Below are the code and all the weights of a small trained network. Each question names an input and a class and asks about switching units off, where a switched-off unit gives its printed mean instead of its output.

import numpy as np


def w(rows, s, z=0):
    codes = np.array(rows[::2]) - 128.0
    scale = np.full(codes.shape[1], s)
    scale[-1] = z or s
    return codes * scale


def f(y):
    return np.maximum(y, 0)


def log_softmax(a):
    a = a - a.max(-1, keepdims=True)
    return a - np.log(np.exp(a).sum(-1, keepdims=True))


def net(x, mask):
    res = np.array(x, float).reshape(1, 3) / 4 @ E
    y = f(res @ A[0][:, :-1].T + A[0][:, -1])
    res = res + np.where(mask, y, B[0][:, -1]) @ B[0][:, :-1]
    return log_softmax(res[-1] @ U[:, :-1].T + U[:, -1])


A, B = {}, {}
E = w([
[79,128,33,64],'x0',
[204,75,78,209],'x1',
[143,244,80,149],'x2',
],0.011)
A[0] = w([
[154,182,93,154,120],'N1',
[128,180,113,185,50],'N2',
[122,103,148,101,92],'N3',
[163,212,63,175,152],'N4',
[105,76,167,85,147],'N5',
[138,241,194,175,171],'N6',
[53,170,69,170,133],'N7',
[59,205,45,20,65],'N8',
[144,206,171,143,155],'N9',
[177,37,174,172,252],'N10',
[39,88,46,84,131],'N11',
[59,202,162,25,188],'N12',
[89,62,189,85,142],'N13',
[115,183,192,109,131],'N14',
[122,128,123,127,72],'N15',
[223,48,76,234,211],'N16',
[22,149,10,31,247],'N17',
[83,60,151,121,202],'N18',
[129,136,177,92,121],'N19',
],0.012,0.0029)
B[0] = w([
[139,209,192,186,175],'N1',
[134,146,143,127,164],'N2',
[144,96,163,186,148],'N3',
[150,198,198,185,209],'N4',
[99,130,181,190,177],'N5',
[77,254,108,162,211],'N6',
[154,149,184,140,173],'N7',
[212,122,84,56,227],'N8',
[62,204,78,194,183],'N9',
[178,193,149,115,223],'N10',
[209,209,105,114,191],'N11',
[136,63,78,45,233],'N12',
[95,150,190,168,193],'N13',
[74,105,95,136,182],'N14',
[122,122,139,131,128],'N15',
[217,124,71,55,255],'N16',
[211,173,138,118,243],'N17',
[156,135,196,171,182],'N18',
[78,71,127,128,162],'N19',
],0.011,0.014)
U = w([
[207,126,83,82,202],'0',
[99,3,165,141,43],'1',
[126,168,158,206,184],'2',
[43,107,65,137,2],'3',
],0.016,0.0019)

Each question gives the input, the list of numbers given to net, and the class t.
The units are the neurons (one row each of A and B). Each row of codes is followed by its name. A weight is (code - 128) times the scale printed after its matrix; where a second scale follows, it is the last column's (A, B and U).
mask holds one flag per neuron, in row order. A switched-off neuron (its flag False) gives its mean, the last column of its row in B, instead of its output. The means were averaged over made-up inputs and are rounded, as every weight is.
A unit's drop is (log p(t) with every unit on - log p(t) with that unit switched off) / (log p(t) with every unit on - log p(t) with every unit switched off).
k most important neurons: the k neurons with the biggest drops, biggest first
drop when u is switched off: that unit's drop, to one decimal
input [4,-3,-7], class 2: 2 most important neurons	N16, N13
input [-2,-1,-5], class 2: most important neuron	N12
input [-6,1,-2], class 2: 4 most important neurons	N8, N12, N17, N11
input [-6,1,-4], class 2: 3 most important neurons	N8, N12, N13
input [-7,-4,-8], class 2: 3 most important neurons	N10, N12, N13
input [-2,-3,3], class 2: 2 most important neurons	N16, N6
input [0,-5,-2], class 1: 2 most important neurons	N16, N10
input [0,-6,-8], class 1: drop when N6 is switched off	0.2
input [0,-7,-7], class 1: drop when N12 is switched off	0.1
input [-3,0,7], class 2: drop when N19 is switched off	0.0
input [-7,-8,0], class 3: drop when N12 is switched off	0.1
